Rows, each with roughly how far along a hidden order it lies (0 to 15):
(in the rows, 128 means zero)
[105 119 132 148 136 130 184 119  16 124 131 124 110 142 125 162 147 141
 124 129  98 124 134 145 132 169 129 135 121 131 132 120  97 105 118 145
 121 126 130 134 124 135 118  95 131 122 141 119 136 116 116 152 107 110
 122 160 105 106 131 131 145 100 107  99 177 148 145 124 129 119 139 163] : 10
[ 95 125 137 168 139 135 145 126   1 135 148 118 112 130 126 177 162 150
 125 131  91 122 136 155 131 166 127 116 111 129 140 114  85  98 134 163
 123 119 127 142 110 146 109 102 127 124 143 120 119 121 127 168 103 104
 120 136  85  92 132 133 154 101 107  66 146 153 156 131 128 108 141 152] : 6
[ 90 132 140 169 133 129 118 130   9 140 159 118 112 118 126 184 156 148
 126 137  90 129 145 154 128 169 128 118 113 128 134 106  87  97 131 157
 118 119 125 149 107 144 115  96 126 138 135 133 119 109 136 174 106  93
 132 140  77 105 130 134 144  98 102  83 147 153 137 141 129 110 147 153] : 8
[ 99 123 135 160 138 134 161 124   3 131 143 121 108 132 125 172 153 148
 126 134  91 122 137 152 131 169 128 124 115 130 136 114  92 101 125 155
 123 120 128 136 119 142 113  95 128 126 142 121 126 115 122 164 104 105
 119 148  89  98 131 133 150  98 106  81 160 153 152 129 129 112 140 158] : 8
[158 129 120 101 127 128  75 136 251 128 119 136 146 120 133  88  98 107
 135 109 160 134 118 111 124  91 126 109 136 128 127 143 157 151 141 111
 132 131 126 111 129 125 138 167 130 123 115 132 108 148 138  97 156 152
 137  93 166 141 126 124 114 158 156 157  71 110 127 121 121 138 112  91] : 1
[ 90 124 140 161 136 146 149 121   1 126 140 120  97 117 124 188 126 146
 128 153  87 118 129 144 132 177 132 128 123 132 128 114 100 113 102 158
 137 113 128 116 149 151 113  85 132 138 128 121 126 110 115 161  93  96
 109 176  87 105 131 132 138  91 106 116 181 149 142 125 134 113 150 170] : 15
[128 133 110 120 124 134  49 138 130 137 131 126 140 115 128 147  63 104
 141 154 109 134 143 107 122 136 128 118 137 129 115 113 139 131 118 122
 122 116 111 111 152 150 136 135 139 185  88 156 119  97 128 119 128 112
 172 135 130 152 126 132  96 120 132 177 140 130 122 136 113 125 139 127] : 10
[154 122 117 111 131 135  97 136 235 130 112 128 136 107 129  96  96 114
 136 113 145 136 122 115 124  95 122 107 127 125 132 133 153 139 149 122
 124 125 116 120 123 131 131 161 131 138 114 121 110 128 130 102 153 149
 149  96 159 135 126 128 116 150 143 145 100 120 144 118 113 130 115  98] : 0
[106 127 115 137 129 134  96 114   8 127 134 125 123 142 130 185 119 116
 135 150  91 131 130 128 131 168 130 139 125 132 116 119 113 104 108 144
 124 122 118 125 149 139 115  99 135 161 112 148 147 105 115 130 105  99
 158 161 106 126 130 134 132 100 107 109 177 147 122 125 125 118 152 161] : 14
[103 130 133 162 130 124 114 142 110 148 144 113  99  78 120 130 151 149
 111 130 108 150 178 150 128 135 124  96 111 124 132 113 107 100 149 154
 100 130 134 177  98 147 132  97 129 136 128 125 104  65 148 176 127  90
 137 120 108 146 129 132 113  99 108 150 170 140 151 179 131 124 149 114] : 6
